Here is a tiny trained network, its code and every weight. The questions are about switching its units off for an input and a class, where a switched-off unit gives its printed mean instead of its output.

import numpy as np


def w(rows, s, z=0):
    codes = np.array(rows[::2]) - 128.0
    scale = np.full(codes.shape[1], s)
    scale[-1] = z or s
    return codes * scale


def f(y):
    return np.maximum(y, 0)


def log_softmax(a):
    a = a - a.max(-1, keepdims=True)
    return a - np.log(np.exp(a).sum(-1, keepdims=True))


def net(x, mask):
    res = np.array(x, float).reshape(1, 2) / 4 @ E
    y = f(res @ A[0][:, :-1].T + A[0][:, -1])
    res = res + np.where(mask, y, B[0][:, -1]) @ B[0][:, :-1]
    return log_softmax(res[-1] @ U[:, :-1].T + U[:, -1])


A, B = {}, {}
E = w([
[143,141,95,148,156,50,79,202,144,226,171,159],'x0',
[182,58,86,127,63,174,40,153,255,97,77,92],'x1',
],0.011)
A[0] = w([
[141,140,132,141,136,130,115,126,151,131,131,118,128],'N1',
[143,103,129,95,110,158,101,139,183,98,117,122,180],'N2',
[110,115,136,137,144,61,126,144,115,185,136,137,49],'N3',
[124,141,130,129,139,96,126,127,114,164,133,137,252],'N4',
[112,130,151,147,145,153,133,131,128,100,119,118,48],'N5',
[147,104,142,119,118,94,102,148,181,143,127,111,103],'N6',
[97,121,124,114,123,158,128,96,131,110,127,136,238],'N7',
[140,104,130,120,106,224,128,110,165,23,102,116,193],'N8',
[142,120,120,110,105,115,97,148,163,158,128,120,83],'N9',
[122,145,151,111,151,99,194,107,10,116,137,119,118],'N10',
[133,143,118,127,168,63,118,148,96,213,142,132,35],'N11',
[147,121,119,140,96,174,98,119,214,95,120,118,198],'N12',
[144,119,124,129,106,107,110,147,160,170,114,118,64],'N13',
],0.013,0.0019)
B[0] = w([
[115,141,118,135,139,121,121,129,137,139,122,129,145],'N1',
[67,101,132,123,115,214,98,132,150,74,93,125,215],'N2',
[154,165,126,112,107,77,194,84,110,117,168,113,177],'N3',
[159,162,154,124,117,84,144,124,120,157,151,115,167],'N4',
[152,126,135,121,126,108,152,153,126,133,135,108,147],'N5',
[125,143,133,167,175,135,124,133,97,171,144,161,182],'N6',
[147,131,117,102,122,77,132,131,122,137,128,97,164],'N7',
[136,149,158,117,22,123,188,81,128,10,152,80,254],'N8',
[121,139,120,148,173,125,133,120,113,172,136,170,176],'N9',
[108,169,85,171,220,123,106,107,128,239,166,214,224],'N10',
[154,195,131,102,82,54,217,71,105,123,170,111,198],'N11',
[38,105,147,142,112,221,74,151,158,76,82,92,240],'N12',
[121,123,112,110,189,98,139,114,100,180,147,165,169],'N13',
],0.013,0.019)
U = w([
[253,159,149,74,48,53,205,112,107,127,171,80,239],'0',
[96,83,190,135,27,203,138,114,157,10,94,55,5],'1',
[96,156,78,196,222,135,147,103,112,206,165,221,113],'2',
[86,25,103,169,195,205,67,238,163,159,65,162,123],'3',
],0.0062,0.0018)

Each question gives the input, the list of numbers given to net, and the class t.
The units are the neurons (one row each of A and B). Each row of codes is followed by its name. A weight is (code - 128) times the scale printed after its matrix; where a second scale follows, it is the last column's (A, B and U).
mask holds one flag per neuron, in row order. A switched-off neuron (its flag False) gives its mean, the last column of its row in B, instead of its output. The means were averaged over made-up inputs and are rounded, as every weight is.
A unit's drop is (log p(t) with every unit on - log p(t) with that unit switched off) / (log p(t) with every unit on - log p(t) with every unit switched off).
The circuit of an input: a set's keep is (log p(t) with only the set's units on - log p(t) with every unit switched off) / (log p(t) with every unit on - log p(t) with every unit switched off). Starting from the 12 units with the biggest drops (on a tie, the unit counted first), units are removed one at a time, each time the one whose removal leaves the highest keep (on an exact tie, the one counted first), for as long as the keep stays at least 0.8.
units of the circuit, in order: the units of the circuit, biggest drop first
k most important neurons: the k neurons with the biggest drops, biggest first
drop when u is switched off: that unit's drop, to one decimal
input [-8,-6], class 2: units of the circuit, in order => (N10)
input [1,-1], class 0: 3 most important neurons => (N10 N12 N6)
input [7,6], class 2: 2 most important neurons => (N13 N9)
input [1,1], class 3: 4 most important neurons => (N8 N11 N10 N3)
input [8,2], class 0: 2 most important neurons => (N10 N11)
input [-7,-2], class 0: 2 most important neurons => (N12 N2)
input [7,2], class 0: 3 most important neurons => (N10 N11 N3)
input [8,-7], class 0: 2 most important neurons => (N11 N3)
input [5,4], class 2: 4 most important neurons => (N13 N8 N9 N6)
input [-4,-2], class 2: 2 most important neurons => (N10 N11)
input [8,0], class 0: 2 most important neurons => (N11 N10)
input [1,2], class 3: 2 most important neurons => (N8 N11)
input [3,6], class 3: drop when N8 is switched off => 0.1
input [-6,-6], class 2: drop when N10 is switched off => 0.2
input [2,3], class 3: drop when N8 is switched off => 0.7
input [-4,-6], class 2: drop when N7 is switched off => 0.0
input [6,-5], class 0: units of the circuit, in order => (N11)
input [-6,-3], class 2: 2 most important neurons => (N10 N11)
